Below is a small trained network, with its code and all its weights. Each question gives an input and a class and asks what happens when units are switched off, that is, made to give their printed mean instead of their output.

import numpy as np


def w(rows, s, z=0):
    codes = np.array(rows[::2]) - 128.0
    scale = np.full(codes.shape[1], s)
    scale[-1] = z or s
    return codes * scale


def f(y):
    return y / 2 * (1 + np.tanh(0.7978845608 * (y + 0.044715 * y**3)))


def log_softmax(a):
    a = a - a.max(-1, keepdims=True)
    return a - np.log(np.exp(a).sum(-1, keepdims=True))


def net(x, mask):
    res = np.array(x, float).reshape(1, 4) / 4 @ E
    y = f(res @ A[0][:, :-1].T + A[0][:, -1])
    res = res + np.where(mask, y, B[0][:, -1]) @ B[0][:, :-1]
    return log_softmax(res[-1] @ U[:, :-1].T + U[:, -1])


A, B = {}, {}
E = w([
[203,43,120,114,104,45],'x0',
[80,51,194,76,128,188],'x1',
[145,79,130,247,158,57],'x2',
[42,84,30,145,67,103],'x3',
],0.015)
A[0] = w([
[157,103,196,164,141,78,154],'n1',
[115,167,143,103,155,189,171],'n2',
[80,36,99,120,60,78,181],'n3',
[95,165,61,168,77,44,195],'n4',
[148,161,51,87,160,62,173],'n5',
[92,70,112,130,131,136,175],'n6',
[186,128,83,108,106,103,73],'n7',
[220,168,143,58,150,137,234],'n8',
[88,75,165,119,140,156,139],'n9',
[32,216,149,61,107,245,253],'n10',
[124,104,152,183,176,163,190],'n11',
[182,113,133,92,44,139,123],'n12',
[195,148,186,197,56,127,166],'n13',
[130,11,155,129,192,113,166],'n14',
[107,139,57,157,148,124,139],'n15',
[163,101,124,173,89,97,49],'n16',
[183,183,77,116,158,57,167],'n17',
],0.013,0.004)
B[0] = w([
[148,97,146,182,152,69,163],'n1',
[74,164,153,109,160,97,179],'n2',
[156,7,107,95,186,168,199],'n3',
[73,124,74,197,111,121,203],'n4',
[96,145,128,180,120,163,172],'n5',
[218,78,83,131,126,107,158],'n6',
[113,135,145,147,121,180,156],'n7',
[164,211,161,155,107,141,191],'n8',
[155,128,145,143,31,88,161],'n9',
[31,157,131,141,137,19,253],'n10',
[106,102,157,155,129,166,157],'n11',
[164,142,179,120,169,167,158],'n12',
[103,139,123,124,125,117,156],'n13',
[144,49,162,104,90,100,177],'n14',
[133,126,53,140,106,150,167],'n15',
[74,121,116,129,127,75,157],'n16',
[141,171,101,191,106,142,177],'n17',
],0.012,0.029)
U = w([
[247,176,122,125,111,135,161],'0',
[142,80,100,91,150,91,122],'1',
[129,160,156,143,184,176,118],'2',
[159,147,120,102,124,160,1],'3',
[61,233,151,74,158,143,157],'4',
[170,80,119,100,121,217,159],'5',
[131,146,186,124,102,99,129],'6',
[100,160,65,158,107,109,147],'7',
],0.015,0.0048)

Each question gives the input, the list of numbers given to net, and the class t.
The units are the neurons (one row each of A and B). Each row of codes is followed by its name. A weight is (code - 128) times the scale printed after its matrix; where a second scale follows, it is the last column's (A, B and U).
mask holds one flag per neuron, in row order. A switched-off neuron (its flag False) gives its mean, the last column of its row in B, instead of its output. The means were averaged over made-up inputs and are rounded, as every weight is.
A unit's drop is (log p(t) with every unit on - log p(t) with that unit switched off) / (log p(t) with every unit on - log p(t) with every unit switched off).
The circuit of an input: a set's keep is (log p(t) with only the set's units on - log p(t) with every unit switched off) / (log p(t) with every unit on - log p(t) with every unit switched off). Starting from the 12 units with the biggest drops (on a tie, the unit counted first), units are removed one at a time, each time the one whose removal leaves the highest keep (on an exact tie, the one counted first), for as long as the keep stays at least 0.8.
units of the circuit, in order: the units of the circuit, biggest drop first
unit that matters most: the unit with the biggest drop
top k neurons: the k neurons with the biggest drops, biggest first
drop when u is switched off: that unit's drop, to one decimal
input [5,2,8,-5], class 1: top 4 neurons : [n8; n14; n10; n5]
input [5,-1,6,-1], class 1: top neuron : [n14]
input [8,5,-3,-4], class 0: units of the circuit, in order : [n10; n8]
input [5,5,-4,1], class 5: units of the circuit, in order : [n10; n12]
input [4,-1,2,-1], class 1: units of the circuit, in order : [n10; n8]
input [-6,3,7,6], class 5: units of the circuit, in order : [n10; n3]
input [-6,1,7,-1], class 2: top 3 neurons : [n10; n4; n11]
input [-2,6,-8,7], class 4: top 3 neurons : [n10; n2; n14]
input [-4,0,7,-6], class 2: top 2 neurons : [n10; n9]
input [4,-2,-5,1], class 0: top 2 neurons : [n10; n2]
input [-1,5,7,-3], class 6: top 2 neurons : [n3; n9]
input [3,6,8,-5], class 1: top 3 neurons : [n8; n14; n10]
input [4,5,-1,5], class 5: drop when n10 is switched off : 0.6
input [6,-7,-8,-4], class 0: drop when n10 is switched off : 0.4
input [1,2,0,4], class 5: drop when n10 is switched off : 0.6
input [7,-2,4,5], class 1: unit that matters most : n3
